Below are the code and all the weights of a small trained network. Each question names an input and a class and asks about switching units off, where a switched-off unit gives its printed mean instead of its output.

import numpy as np


def w(rows, s, z=0):
    codes = np.array(rows[::2]) - 128.0
    scale = np.full(codes.shape[1], s)
    scale[-1] = z or s
    return codes * scale


def f(y):
    return y / 2 * (1 + np.tanh(0.7978845608 * (y + 0.044715 * y**3)))


def log_softmax(a):
    a = a - a.max(-1, keepdims=True)
    return a - np.log(np.exp(a).sum(-1, keepdims=True))


def net(x, mask):
    res = np.array(x, float).reshape(1, 6) / 4 @ E
    y = f(res @ A[0][:, :-1].T + A[0][:, -1])
    res = res + np.where(mask, y, B[0][:, -1]) @ B[0][:, :-1]
    return log_softmax(res[-1] @ U[:, :-1].T + U[:, -1])


A, B = {}, {}
E = w([
[84,107,111,160,156,91,90,127,130,107,95],'x0',
[124,104,6,93,184,250,182,192,220,183,122],'x1',
[206,134,87,255,87,181,137,128,144,107,40],'x2',
[85,187,100,136,219,245,40,88,47,144,200],'x3',
[162,152,245,118,183,181,99,35,209,208,25],'x4',
[130,89,164,135,149,127,135,145,88,128,108],'x5',
],0.0091)
A[0] = w([
[223,151,101,223,132,178,161,146,86,50,120,143],'n0',
[151,148,90,151,161,195,2,109,44,178,181,60],'n1',
[109,93,159,74,151,72,121,115,131,155,212,107],'n2',
[167,176,177,128,69,53,59,72,53,101,140,45],'n3',
[66,119,133,62,111,122,132,139,110,149,166,47],'n4',
[55,143,63,140,60,131,181,217,42,35,175,3],'n5',
],0.008,0.0045)
B[0] = w([
[134,81,158,152,186,115,46,105,158,54,161,237],'n0',
[183,92,120,48,58,77,156,132,155,143,102,254],'n1',
[179,77,157,121,125,159,98,79,140,103,134,186],'n2',
[157,121,75,134,227,138,163,186,123,134,105,241],'n3',
[116,115,148,177,131,146,128,103,240,58,250,158],'n4',
[91,198,138,50,132,148,113,91,122,118,55,237],'n5',
],0.012,0.01)
U = w([
[109,207,209,109,150,165,124,66,138,164,39,128],'0',
[145,89,12,128,246,165,216,199,144,152,149,99],'1',
[134,74,161,181,134,119,73,83,177,94,179,34],'2',
[190,41,107,89,2,18,152,186,145,138,86,69],'3',
[127,118,148,116,119,112,81,194,140,161,127,254],'4',
[136,101,102,140,132,139,167,96,114,131,113,234],'5',
[83,152,166,172,66,136,142,183,63,168,162,125],'6',
[49,176,114,254,92,122,186,159,71,208,206,39],'7',
],0.009,0.0099)

Each question gives the input, the list of numbers given to net, and the class t.
The units are the neurons (one row each of A and B). Each row of codes is followed by its name. A weight is (code - 128) times the scale printed after its matrix; where a second scale follows, it is the last column's (A, B and U).
mask holds one flag per neuron, in row order. A switched-off neuron (its flag False) gives its mean, the last column of its row in B, instead of its output. The means were averaged over made-up inputs and are rounded, as every weight is.
A unit's drop is (log p(t) with every unit on - log p(t) with that unit switched off) / (log p(t) with every unit on - log p(t) with every unit switched off).
The circuit of an input: a set's keep is (log p(t) with only the set's units on - log p(t) with every unit switched off) / (log p(t) with every unit on - log p(t) with every unit switched off). Starting from all 6 units, units are removed one at a time, each time the one whose removal leaves the highest keep (on an exact tie, the one counted first), for as long as the keep stays at least 0.8.
circuit, biggest first: the units of the circuit, biggest drop first
k most important neurons: the k neurons with the biggest drops, biggest first
drop when u is switched off: that unit's drop, to one decimal
input [8,1,-3,-5,-6,-6], class 4: 3 most important neurons : [n1, n4, n5]
input [-4,-8,-3,-5,5,-3], class 1: most important neuron : [n3]
input [7,-4,-8,-1,5,-8], class 2: 3 most important neurons : [n2, n5, n4]
input [0,-1,1,-5,-7,-4], class 0: 2 most important neurons : [n5, n1]
input [4,4,-3,-1,-5,-6], class 5: circuit, biggest first : [n3, n5]
input [-2,3,-7,8,-6,-6], class 3: 2 most important neurons : [n1, n0]
input [8,6,-8,-8,-3,-6], class 2: circuit, biggest first : [n4, n1, n3]
input [6,-4,-2,-5,-2,-5], class 4: 2 most important neurons : [n1, n3]
input [8,2,8,6,7,0], class 2: 3 most important neurons : [n0, n5, n3]
input [1,-7,-8,5,1,-4], class 2: 3 most important neurons : [n2, n4, n5]
input [-6,4,5,-5,-6,3], class 0: circuit, biggest first : [n5, n1]
input [-8,-4,3,-6,-6,5], class 4: 3 most important neurons : [n1, n0, n5]
input [2,-4,-8,8,4,-3], class 2: 3 most important neurons : [n4, n2, n5]
input [6,-4,5,-1,5,0], class 4: circuit, biggest first : [n5]
input [1,-7,7,3,-7,0], class 0: 2 most important neurons : [n5, n4]
input [4,5,4,7,-6,-7], class 3: 2 most important neurons : [n1, n3]
input [3,-7,7,4,5,-1], class 1: 2 most important neurons : [n3, n5]
input [5,4,-8,8,5,4], class 2: drop when n1 is switched off : -0.2
input [-2,6,-7,-5,6,-2], class 2: drop when n3 is switched off : 0.7
input [-8,-8,5,2,2,0], class 1: drop when n3 is switched off : 0.9
input [-4,4,7,0,-3,-6], class 2: circuit, biggest first : [n0]
